Here is a tiny trained network, its code and every weight. The questions are about switching its units off for an input and a class, where a switched-off unit gives its printed mean instead of its output.

import numpy as np


def w(rows, s, z=0):
    codes = np.array(rows[::2]) - 128.0
    scale = np.full(codes.shape[1], s)
    scale[-1] = z or s
    return codes * scale


def f(y):
    return np.maximum(y, 0)


def log_softmax(a):
    a = a - a.max(-1, keepdims=True)
    return a - np.log(np.exp(a).sum(-1, keepdims=True))


def net(x, mask):
    res = np.array(x, float).reshape(1, 7) / 4 @ E
    y = f(res @ A[0][:, :-1].T + A[0][:, -1])
    res = res + np.where(mask, y, B[0][:, -1]) @ B[0][:, :-1]
    return log_softmax(res[-1] @ U[:, :-1].T + U[:, -1])


A, B = {}, {}
E = w([
[124,150,131,120,117,148,102,116,125,97,126,129],'x0',
[28,134,219,117,118,168,140,85,104,163,194,152],'x1',
[157,110,80,66,129,31,193,38,84,86,126,183],'x2',
[139,147,164,133,124,115,132,139,156,105,142,169],'x3',
[43,130,82,192,200,92,161,165,137,1,123,80],'x4',
[154,169,86,230,108,90,72,147,43,176,204,154],'x5',
[116,59,104,152,49,183,166,159,103,60,123,177],'x6',
],0.013)
A[0] = w([
[144,94,123,71,155,120,152,82,129,106,108,159,80],'neuron 0',
[130,67,129,144,72,148,126,161,79,118,109,160,45],'neuron 1',
[125,191,141,71,222,82,90,105,179,185,120,74,35],'neuron 2',
[44,112,179,81,109,146,161,107,150,146,120,126,116],'neuron 3',
[132,76,98,113,74,203,197,170,132,95,142,150,51],'neuron 4',
[132,114,137,57,133,181,185,140,254,108,32,78,10],'neuron 5',
[201,99,154,94,114,175,130,102,148,186,69,186,3],'neuron 6',
[67,105,127,133,151,109,114,170,170,88,109,100,101],'neuron 7',
[176,153,152,104,56,177,117,122,125,200,88,147,10],'neuron 8',
[135,94,170,144,118,215,67,228,213,164,137,70,13],'neuron 9',
[229,117,74,116,136,117,101,182,182,108,28,127,7],'neuron 10',
],0.0096,0.0037)
B[0] = w([
[198,182,101,122,80,84,190,110,155,170,143,180,188],'neuron 0',
[195,68,173,132,141,114,76,183,171,139,132,145,184],'neuron 1',
[147,86,231,56,124,90,58,163,132,100,91,114,229],'neuron 2',
[123,150,123,142,175,178,140,158,119,207,167,191,204],'neuron 3',
[150,115,254,13,105,91,49,182,144,101,93,107,208],'neuron 4',
[167,176,92,205,105,112,81,170,63,141,178,110,255],'neuron 5',
[95,165,118,154,115,112,208,113,73,71,74,43,221],'neuron 6',
[107,79,78,162,165,118,207,121,201,100,133,49,196],'neuron 7',
[12,186,145,177,143,31,251,175,181,119,111,73,220],'neuron 8',
[180,57,56,83,75,69,122,29,151,93,187,145,254],'neuron 9',
[28,62,178,85,220,196,159,143,74,220,202,222,233],'neuron 10',
],0.0093,0.016)
U = w([
[47,126,86,152,153,113,187,170,169,52,51,78,114],'0',
[159,87,199,86,123,128,47,173,155,116,27,111,1],'1',
[187,90,53,74,91,113,155,6,136,116,140,152,130],'2',
[32,107,162,124,150,241,128,108,111,187,172,168,181],'3',
[180,190,78,214,97,128,65,210,92,181,151,111,232],'4',
],0.012,0.0022)

Each question gives the input, the list of numbers given to net, and the class t.
The units are the neurons (one row each of A and B). Each row of codes is followed by its name. A weight is (code - 128) times the scale printed after its matrix; where a second scale follows, it is the last column's (A, B and U).
mask holds one flag per neuron, in row order. A switched-off neuron (its flag False) gives its mean, the last column of its row in B, instead of its output. The means were averaged over made-up inputs and are rounded, as every weight is.
A unit's drop is (log p(t) with every unit on - log p(t) with that unit switched off) / (log p(t) with every unit on - log p(t) with every unit switched off).
The circuit of an input: a set's keep is (log p(t) with only the set's units on - log p(t) with every unit switched off) / (log p(t) with every unit on - log p(t) with every unit switched off). Starting from all 11 units, units are removed one at a time, each time the one whose removal leaves the highest keep (on an exact tie, the one counted first), for as long as the keep stays at least 0.8.
circuit, biggest first: the units of the circuit, biggest drop first
unit that matters most: the unit with the biggest drop
top k neurons: the k neurons with the biggest drops, biggest first
drop when u is switched off: that unit's drop, to one decimal
input [2,-6,-2,2,-5,-5,-2], class 3: circuit, biggest first	(neuron 10)
input [3,-8,5,4,-8,7,-2], class 0: top 2 neurons	(neuron 8; neuron 6)
input [-2,3,8,-5,-8,2,0], class 0: top 2 neurons	(neuron 8; neuron 9)
input [-2,6,-7,-5,1,4,-2], class 2: top 2 neurons	(neuron 9; neuron 10)
input [2,-6,-6,3,-5,-1,-3], class 2: top 2 neurons	(neuron 9; neuron 3)
input [1,-6,-4,-8,-5,-5,-5], class 3: top 2 neurons	(neuron 10; neuron 4)
input [-1,4,-5,5,-2,-5,6], class 1: top 2 neurons	(neuron 4; neuron 10)
input [1,5,-4,1,-8,7,-7], class 0: circuit, biggest first	(neuron 8; neuron 5)
input [5,-3,-2,-4,4,-6,-3], class 4: top 3 neurons	(neuron 5; neuron 8; neuron 6)
input [2,-7,-7,-1,-3,-8,-7], class 4: top 2 neurons	(neuron 5; neuron 4)
input [3,-5,4,0,1,-2,-6], class 1: top 2 neurons	(neuron 2; neuron 9)
input [0,-6,5,0,-5,2,5], class 3: top 3 neurons	(neuron 10; neuron 9; neuron 2)
input [0,0,2,8,5,-6,-4], class 4: top 2 neurons	(neuron 5; neuron 8)
input [0,-2,-2,-3,-4,3,3], class 0: unit that matters most	neuron 5
input [5,-6,-1,1,-7,7,6], class 0: top 3 neurons	(neuron 8; neuron 5; neuron 6)
input [-5,-8,-7,7,0,-5,-6], class 3: top 2 neurons	(neuron 10; neuron 4)
input [1,-3,-2,5,1,-6,-5], class 4: top 2 neurons	(neuron 5; neuron 4)
input [-6,-2,-8,-4,6,8,7], class 2: circuit, biggest first	(neuron 9; neuron 5)
input [-1,8,5,4,-8,3,-8], class 0: circuit, biggest first	(neuron 8; neuron 6)
input [4,3,7,0,3,-6,2], class 2: unit that matters most	neuron 0
input [-4,8,0,-1,2,4,8], class 1: circuit, biggest first	(neuron 4; neuron 10)
input [-4,-4,-7,4,-3,1,-3], class 2: drop when neuron 9 is switched off	1.0
input [0,3,-7,2,1,3,2], class 2: drop when neuron 9 is switched off	0.4
input [-2,5,0,-6,-4,-6,8], class 1: drop when neuron 6 is switched off	0.0
input [2,-4,1,-7,1,3,-5], class 1: drop when neuron 9 is switched off	0.1
